Below are the code and all the weights of a small trained network. Each question names an input and a class and asks about switching units off, where a switched-off unit gives its printed mean instead of its output.

import numpy as np


def w(rows, s, z=0):
    codes = np.array(rows[::2]) - 128.0
    scale = np.full(codes.shape[1], s)
    scale[-1] = z or s
    return codes * scale


def f(y):
    return np.maximum(y, 0)


def log_softmax(a):
    a = a - a.max(-1, keepdims=True)
    return a - np.log(np.exp(a).sum(-1, keepdims=True))


def net(x, mask):
    res = np.array(x, float).reshape(1, 5) / 4 @ E
    y = f(res @ A[0][:, :-1].T + A[0][:, -1])
    res = res + np.where(mask, y, B[0][:, -1]) @ B[0][:, :-1]
    return log_softmax(res[-1] @ U[:, :-1].T + U[:, -1])


A, B = {}, {}
E = w([
[112,162,106],'x0',
[2,145,233],'x1',
[74,50,139],'x2',
[60,133,135],'x3',
[188,156,24],'x4',
],0.0067)
A[0] = w([
[124,91,87,204],'N0',
[134,172,176,168],'N1',
[165,82,156,151],'N2',
[90,66,138,255],'N3',
[227,189,130,85],'N4',
[66,85,106,69],'N5',
[90,249,143,252],'N6',
[153,169,89,220],'N7',
[86,180,168,195],'N8',
[181,101,102,134],'N9',
[121,132,122,79],'N10',
],0.014,0.0029)
B[0] = w([
[146,248,180,188],'N0',
[172,149,253,188],'N1',
[183,206,192,165],'N2',
[49,134,173,230],'N3',
[158,75,61,237],'N4',
[111,154,76,179],'N5',
[210,175,200,254],'N6',
[181,182,100,229],'N7',
[137,130,177,235],'N8',
[233,106,108,207],'N9',
[119,99,138,128],'N10',
],0.007,0.0065)
U = w([
[63,76,136,177],'0',
[175,170,200,222],'1',
[164,98,108,106],'2',
[128,126,125,145],'3',
[157,190,144,4],'4',
[110,6,103,12],'5',
],0.014,0.0042)

Each question gives the input, the list of numbers given to net, and the class t.
The units are the neurons (one row each of A and B). Each row of codes is followed by its name. A weight is (code - 128) times the scale printed after its matrix; where a second scale follows, it is the last column's (A, B and U).
mask holds one flag per neuron, in row order. A switched-off neuron (its flag False) gives its mean, the last column of its row in B, instead of its output. The means were averaged over made-up inputs and are rounded, as every weight is.
A unit's drop is (log p(t) with every unit on - log p(t) with that unit switched off) / (log p(t) with every unit on - log p(t) with every unit switched off).
The circuit of an input: a set's keep is (log p(t) with only the set's units on - log p(t) with every unit switched off) / (log p(t) with every unit on - log p(t) with every unit switched off). Starting from all 11 units, units are removed one at a time, each time the one whose removal leaves the highest keep (on an exact tie, the one counted first), for as long as the keep stays at least 0.8.
units of the circuit, in order: the units of the circuit, biggest drop first
most important unit: the unit with the biggest drop
k most important neurons: the k neurons with the biggest drops, biggest first
drop when u is switched off: that unit's drop, to one decimal
input [-7,2,4,-3,-4], class 0: units of the circuit, in order => N6; N3
input [4,-6,-8,-2,8], class 2: most important unit => N4
input [-5,-5,0,-7,-1], class 2: units of the circuit, in order => N4; N6
input [0,-1,5,2,-5], class 0: units of the circuit, in order => N6; N3; N7
input [-5,2,4,-6,-2], class 0: 2 most important neurons => N6; N7
input [7,-4,-5,-4,8], class 2: 2 most important neurons => N4; N9
input [-8,7,6,-8,-5], class 0: 2 most important neurons => N6; N3
input [6,-6,-6,-3,4], class 2: drop when N9 is switched off => 0.1
input [-6,3,2,0,-4], class 0: drop when N6 is switched off => 0.5
input [3,-5,-5,-8,0], class 2: drop when N4 is switched off => 0.5
input [-2,7,6,-6,-5], class 0: drop when N5 is switched off => 0.1
